[[-326  604  -90  -46  -49 -323 -467 -440]
 [-495 -545  549 -313  -81  499  444   -8]
 [-307 -609 -531  587  608  554 -181 -117]
 [ 613  128  190  355  370  -39  476 -228]
 [-424 -606  440  293  161  440  605   -2]
 [-307  471 -618   70  198  468  516  -41]] Out: 471

[[ 301  181  282  415  413  212  232  413  373  447]
 [ 142 -471 -511  164   79 -442    8 -192  331 -351]
 [-271  320 -255 -244  102 -515  126   45 -231 -431]
 [-139  382  336  -96  234  218 -278  277 -512  144]
 [ 297 -279   72   24  520 -122 -529  -93   70  265]] Out: -279

[[ 260 -198 -165 -214  295 -140  130  -52  276  242    0  103 -228]
 [ -83   75  280  212 -102  317  -10   32  -99  -98   62 -149   96]
 [ 142  225  158   99  149  247  123  240  148  114  277  174  227]
 [-271  102  124  148 -317  108  -59  119 -296 -256   81  -43  134]
 [-285  152  254  237 -311  292  -92   48 -305 -280   15 -204  180]
 [-124   74  329  267 -171  390    8  136 -163 -143  158  -65  117]
 [  15  293   74   88   46   72   70  108   62   59    1 -365  299]
 [ 205 -178  -22  -56  214  -20   69 -131  193  175  -82   -9 -199]
 [-117   -3  145   90 -145  178   11  213 -139 -120  297  418   10]
 [-326  -81   99   65 -446  169  -62  282 -423 -370  400  654  -53]
 [-127 -137 -214 -162 -175 -254 -100   17 -168 -129   51  412 -159]
 [ 289  139  277  233  363  284  154 -109  337  277 -138 -496  163]] Out: 139

[[-203   99  180   62  258  157  124  133 -113 -228  139  419]
 [ 238  263  287 -354 -167 -320 -272  181  -16   98   52 -111]
 [-364  232  -70  253  116  247   36 -109  267  153  102 -151]
 [-546  501 -558  413  288  435 -399  186 -164  366   20   -8]
 [-157  523 -113  -21  -23   37 -398  269  345  258  188 -154]
 [-124 -509  -67  216   94 -191  519 -321 -244 -682 -139  450]] Out: -509

[[-465 -160   80 -164  102  -45  149 -353  149  445  587  120 -535  487
    10 -279]
 [-335  -10   80  -64  105   48   59 -315  255  457  523   63 -434  334
    76 -259]
 [-319   -5   80  -66  123  -92   42 -341  268  451  543   85 -466  364
    79 -281]
 [-459 -296   80 -263   -6   52  174  -48   65  190  452    9 -247  520
    87  -98]
 [-442 -300   80 -257   51 -130  142 -131   95  194  492   74 -308  570
    86 -144]
 [-466 -324   80 -330   -6 -149  197  -39    6  144  403   36 -192  525
   100  -66]
 [-533 -363   80 -253   17   53  184 -133   44  235  527   85 -382  612
    21 -161]
 [-521 -350   80 -345  -31 -148  223  -34  -17  176  426   37 -226  556
    80  -73]
 [-402 -103   80 -173   99  -73  129 -310  178  416  540   82 -446  431
    67 -244]
 [-376  -81   80 -116  115 -109  103 -352  208  442  565   96 -513  433
    34 -282]] Out: -81
---
array([[ -8,  -7,  33, -13,  36],
       [-16,   8,  19, -16,  20],
       [  6,  -4, -38,   4, -40]]) gives 4

array([[ 140,  594,  687,    4],
       [-174,    7,  466,  231],
       [ 191, -170, -640,    6]]) gives -640

array([[78, 37, 41, 23, 32, 30],
       [52, 39, 12, 35, 56, 45],
       [34, 69, 58, 33, 52, 37]]) gives 52

array([[6, 6, 1, 7, 2],
       [8, 2, 6, 7, 7],
       [4, 7, 8, 3, 6]]) gives 3

array([[264, 815, 461,  61, 918, 176],
       [557, 685, 170, 681, 290, 672],
       [365, 409, 362, 453, 446, 513]]) gives 446

array([[9013, 8261, 9251, 5936, 8348],
       [9724, 4923, 7313, 5849, 5816],
       [8021, 8314, 7135, 2330, 7088]]) gives 2330
---
[9966 3395 2351 1714 7801] Answer: 9966, 1714

[[-605 -982 -958  795  901]
 [-232  388  457 -203  -51]
 [-412  518  707 -297 -529]] Answer: 901, -982

[208 204  41  62 134  65 124] Answer: 208, 41

[-457  770 -962 -417 -220] Answer: 770, -962

[3 2 7 5 6] Answer: 7, 2

[ 612  368   52  241 -890  298 -685] Answer: 612, -890
---
[[-656, -139, 630, 184, 90, -244],
 [-342, -252, 257, 263, 608, 199],
 [205, 563, -142, 310, 494, -116]] => 608

[[-160, -293, 621, -182],
 [-141, -483, 181, -81],
 [8, -370, 380, -40]] => 181

[[-317, -9, -175, 162, 89],
 [69, -238, -23, 498, -30],
 [57, 51, -89, 112, -174]] => 498

[[-536, -40, 142, -600],
 [-1, -31, 46, 6],
 [-172, -227, -29, 50]] => 46

[[-144, -429, 20, 312, -139, 90, -88],
 [-194, 26, -83, -503, 127, 75, -131],
 [351, -156, -113, 140, -40, 188, 347]] => 75

[[357, 14, 161, 567, 249, -240],
 [180, 47, -160, 274, -50, -197],
 [-34, -134, -76, -10, 239, 279]] => -50

[[-217, 18, 51, -507, -562],
 [-90, -82, 196, -68, -155],
 [-144, -93, -310, -157, -256]] => -68

[[-594, -332, 165, -164],
 [681, -240, 214, 212],
 [-424, 414, -155, 2]] => 214

[[316, 209, -302, -438, -129, 114],
 [19, 115, -100, 8, 209, -280],
 [361, 160, -328, -495, -20, -203]] => 209

[[46, -302, 374, 413, -143],
 [107, 237, -27, -3, -41],
 [505, -83, 192, 167, -208]] => -3
---
[[69 82 71 64]
 [ 2 75 37 82]] | 71

[[3 5 4 3 7 2 4]
 [3 6 5 4 4 8 4]] | 2

[[94 75 53 21 94]
 [61 27 45 74 80]] | 21

[[ -2  -5 -28  38 -41   2  14]
 [-21  44 -29 -36  17  -6 -38]] | 2

[[20 77 43 45 21 45 47]
 [88 52 51 54 96 50 53]] | 45

[[9722 5422 1168 3904 8537 4883 9785]
 [4141 4247 3896 3968 4143 3890 4275]] | 4883
---
((1, 594, -12, -476, -340), (6, 391, 10, 139, 21), (-25, 635, 5, -268, -294)) --> 635
(-84, -378, -67, -147, 666) --> -378
(450, 673, 474, 434, 687) --> 673
(145, 93, 587, -75, 44) --> 93
((-88, 289, 0, -84, -415), (-380, 137, -268, 457, -532)) --> 137
(73, 599, 300, -52, 264) --> 599
((-156, 645, 42, -25, -170), (-302, 591, -78, -192, -356), (-189, -189, 36, -145, 185)) --> -189
(403, -635, -695, 200, -30) --> -635
---
[[ 902  647 -446 -940 -201  809  782]
 [-212  419 -269  -74  377 -353   59]
 [ 241   48 -283  372 -194  -49  314]] Answer: 782, 241

[[  4   2  19 -19   8]
 [  9   7 -17 -29   3]
 [  9  -1   0  12  27]] Answer: 8, 9

[2371 2542 3157 8713] Answer: 8713, 2371

[8209 9914 7951 9011 2847] Answer: 2847, 8209

[[6426 3447 2692 5587 8286 8656]
 [6588 5222 7427 5929 3375 2621]
 [3894 4437 3833 2830 5493 5808]] Answer: 8656, 3894

[ 97 177  20 174 241  51] Answer: 51, 97

[171 249 159  49] Answer: 49, 171

[ 21 -10 -43  34  22  -7] Answer: -7, 21

[2788 9961 4514 9715 3868] Answer: 3868, 2788
